Here is a tiny trained network, its code and every weight. The questions are about switching its units off for an input and a target symbol, where a switched-off unit gives its printed mean instead of its output.

import numpy as np


def w(rows, s, z=0):
    codes = np.array(rows[::2]) - 128.0
    scale = np.full(codes.shape[1], s)
    scale[-1] = z or s
    return codes * scale


def norm(h):
    return h / np.sqrt((h * h).mean(-1, keepdims=True) + 1e-5)


def f(y):
    return y / 2 * (1 + np.tanh(0.7978845608 * (y + 0.044715 * y**3)))


def softmax(a):
    e = np.exp(a - a.max(-1, keepdims=True))
    return e / e.sum(-1, keepdims=True)


def log_softmax(a):
    a = a - a.max(-1, keepdims=True)
    return a - np.log(np.exp(a).sum(-1, keepdims=True))


def net(x, mask):
    ids = ['ΓΛΩβεζηθσφ'.index(c) for c in x.split()]
    T = len(ids)
    res = E[ids] + P[:T]
    u = 0
    for l in range(3):
        q, k, v = (norm(res) @ M[l].T for M in (Q, K, V))
        z = softmax(np.where(np.tri(T) > 0, q @ k.T / 2**0.5, -1e9)) @ v
        res = res + np.where(mask[u], z, O[l][:, -1]) @ O[l][:, :-1]
        u += 1
        y = f(norm(res) @ A[l][:, :-1].T + A[l][:, -1])
        res = res + np.where(mask[u : u + 8], y, B[l][:, -1]) @ B[l][:, :-1]
        u += 8
    return log_softmax(norm(res)[-1] @ U[:, :-1].T + U[:, -1])


Q, K, V, O, A, B = {}, {}, {}, {}, {}, {}
E = w([
[133,118,107,151,59],'Γ',
[135,97,91,39,80],'Λ',
[163,127,130,164,122],'Ω',
[86,207,78,129,34],'β',
[76,183,88,208,128],'ε',
[123,110,119,27,167],'ζ',
[24,103,133,114,89],'η',
[112,39,198,124,117],'θ',
[194,172,116,82,251],'σ',
[90,160,140,124,134],'φ',
],0.021)
P = w([
[106,89,244,59,108],'0',
[115,89,126,147,142],'1',
[119,98,112,142,149],'2',
[128,105,102,138,151],'3',
[133,111,99,135,153],'4',
[136,113,93,134,155],'5',
[139,117,88,132,158],'6',
[147,121,82,130,160],'7',
[146,122,78,129,159],'8',
],0.011)
Q[0] = w([
[221,118,136,153,135],'0.h1',
[115,166,46,244,135],'0.h1',
],0.011)
K[0] = w([
[249,104,122,189,165],'0.h1',
[153,171,209,117,110],'0.h1',
],0.016)
V[0] = w([
[51,7,169,96,44],'0.h1',
[2,129,62,120,37],'0.h1',
],0.0036)
O[0] = w([
[129,67,69,135,175,255],'0.h1',
[64,185,1,146,121,202],'0.h1',
],0.0093,0.003)
A[0] = w([
[136,106,113,46,171,64],'0.n1',
[99,160,110,149,156,253],'0.n2',
[122,131,189,195,110,10],'0.n3',
[220,178,97,109,250,90],'0.n4',
[133,97,117,145,157,175],'0.n5',
[132,57,139,58,89,162],'0.n6',
[51,199,145,141,68,174],'0.n7',
[110,136,153,100,45,15],'0.n8',
],0.013,0.003)
B[0] = w([
[173,136,124,65,254,215],'0.n1',
[143,165,175,103,85,223],'0.n2',
[225,180,55,129,203,136],'0.n3',
[119,88,228,29,88,243],'0.n4',
[143,178,190,115,120,180],'0.n5',
[157,164,58,219,203,254],'0.n6',
[89,112,199,54,98,242],'0.n7',
[97,35,69,38,31,133],'0.n8',
],0.0073,0.0051)
Q[1] = w([
[15,79,136,255,248],'1.h1',
[225,123,211,71,192],'1.h1',
],0.0085)
K[1] = w([
[117,7,190,124,145],'1.h1',
[127,254,194,233,188],'1.h1',
],0.0091)
V[1] = w([
[123,183,172,59,187],'1.h1',
[82,80,253,207,152],'1.h1',
],0.0032)
O[1] = w([
[101,147,154,121,115,70],'1.h1',
[203,254,19,57,183,253],'1.h1',
],0.0063,0.00029)
A[1] = w([
[93,122,48,247,82,30],'1.n1',
[123,226,103,71,58,176],'1.n2',
[201,111,127,151,139,95],'1.n3',
[169,201,85,71,88,111],'1.n4',
[126,124,61,74,192,4],'1.n5',
[142,130,45,97,131,71],'1.n6',
[81,57,105,133,164,116],'1.n7',
[143,148,163,209,154,37],'1.n8',
],0.011,0.0039)
B[1] = w([
[161,87,157,46,67,235],'1.n1',
[106,120,223,255,56,253],'1.n2',
[87,154,93,105,109,179],'1.n3',
[133,30,195,233,141,165],'1.n4',
[99,184,53,119,168,187],'1.n5',
[166,108,94,185,163,163],'1.n6',
[177,113,171,191,202,207],'1.n7',
[141,201,141,159,80,145],'1.n8',
],0.0084,0.0045)
Q[2] = w([
[2,70,170,123,191],'2.h1',
[62,105,180,132,42],'2.h1',
],0.016)
K[2] = w([
[20,2,157,89,178],'2.h1',
[55,193,193,65,52],'2.h1',
],0.012)
V[2] = w([
[153,50,113,63,167],'2.h1',
[105,2,240,36,115],'2.h1',
],0.0059)
O[2] = w([
[106,159,143,141,1,11],'2.h1',
[163,146,93,110,170,255],'2.h1',
],0.012,0.00043)
A[2] = w([
[107,113,254,89,120,88],'2.n1',
[193,162,57,136,212,167],'2.n2',
[49,113,148,179,126,184],'2.n3',
[117,162,52,188,148,40],'2.n4',
[157,91,225,63,143,1],'2.n5',
[126,80,235,112,126,123],'2.n6',
[119,1,123,79,109,67],'2.n7',
[185,165,97,108,152,121],'2.n8',
],0.0096,0.0049)
B[2] = w([
[123,150,117,254,106,208],'2.n1',
[123,172,134,179,5,237],'2.n2',
[157,105,112,28,165,253],'2.n3',
[48,41,185,163,61,136],'2.n4',
[39,96,182,202,69,159],'2.n5',
[119,118,29,170,138,210],'2.n6',
[192,152,123,80,87,171],'2.n7',
[79,190,138,135,83,153],'2.n8',
],0.0083,0.0052)
U = w([
[219,86,115,86,65,167],'Γ',
[104,139,3,162,102,49],'Λ',
[139,197,112,124,169,255],'Ω',
[70,127,157,95,40,106],'β',
[18,159,178,163,183,27],'ε',
[130,137,127,138,130,83],'ζ',
[70,20,113,89,171,178],'η',
[186,48,133,163,203,218],'θ',
[159,117,250,99,143,178],'σ',
[196,231,165,135,57,73],'φ',
],0.013,0.0042)

Each question gives the input, a string of symbols that net reads in full, and the target symbol t.
The units are the heads (2 rows each of Q, K, V and O) and the neurons (one row each of A and B). Each row of codes is followed by its name. A weight is (code - 128) times the scale printed after its matrix; where a second scale follows, it is the last column's (O, A, B and U).
mask holds one flag per unit, layer by layer, with each layer's heads first. A switched-off unit (its flag False) gives its mean, the last column of its rows in O or B, instead of its output. The means were averaged over made-up inputs and are rounded, as every weight is.
A unit's drop is (log p(t) with every unit on - log p(t) with that unit switched off) / (log p(t) with every unit on - log p(t) with every unit switched off).
The circuit of an input: a set's keep is (log p(t) with only the set's units on - log p(t) with every unit switched off) / (log p(t) with every unit on - log p(t) with every unit switched off). Starting from the 12 units with the biggest drops (on a tie, the unit counted first), units are removed one at a time, each time the one whose removal leaves the highest keep (on an exact tie, the one counted first), for as long as the keep stays at least 0.8.
circuit, biggest first: the units of the circuit, biggest drop first
most important unit: the unit with the biggest drop
k most important neurons: the k neurons with the biggest drops, biggest first
top k neurons in layer l: the k neurons of layer l with the biggest drops, biggest first
drop of u: that unit's drop, to one decimal
input β φ ε, target β: circuit, biggest first => (0.n1, 1.n1)
input φ Λ Γ η ε β, target β: most important unit => 0.n7
input η θ η η Ω θ ζ, target Ω: circuit, biggest first => (0.n1, 1.n5, 2.n2)
input η θ φ θ ε, target η: top 2 neurons in layer 2 => (2.n3, 2.n2)
input ε η Ω θ β Γ η η η, target η: 2 most important neurons => (2.n2, 1.n7)
input Λ β θ, target θ: 2 most important neurons => (1.n7, 0.n1)
input ε φ ε, target ε: top 3 neurons in layer 2 => (2.n2, 2.n3, 2.n7)
input ε η θ β θ σ ε ε, target ε: 4 most important neurons => (0.n2, 1.n2, 2.n2, 0.n7)
input Λ θ Ω θ Ω ζ ζ ζ θ, target φ: 3 most important neurons => (2.n2, 1.n2, 1.n4)
input θ φ σ ε, target θ: 4 most important neurons => (1.n2, 0.n1, 1.n1, 0.n2)
input β β Ω Λ ε, target β: top 3 neurons in layer 0 => (0.n2, 0.n1, 0.n6)
input φ σ θ ζ ε, target φ: 2 most important neurons => (0.n2, 1.n2)
input Γ φ ε, target Γ: top 3 neurons in layer 1 => (1.n1, 1.n5, 1.n3)
input θ Ω ζ η β σ θ β ε, target θ: 2 most important neurons => (2.n2, 0.n2)
input σ η θ Ω Γ Λ Γ σ, target σ: circuit, biggest first => (0.n4)
input φ η θ θ φ β β β ε, target φ: 2 most important neurons => (0.n2, 0.n6)
input θ ζ Λ ζ φ β σ σ Ω, target φ: drop of 0.n3 => 0.2
input η Ω φ ζ Γ φ ε, target η: drop of 2.n2 => 0.2
input Γ σ ε, target Γ: drop of 0.n4 => 0.4
input θ η φ φ η θ, target Λ: most important unit => 1.h1
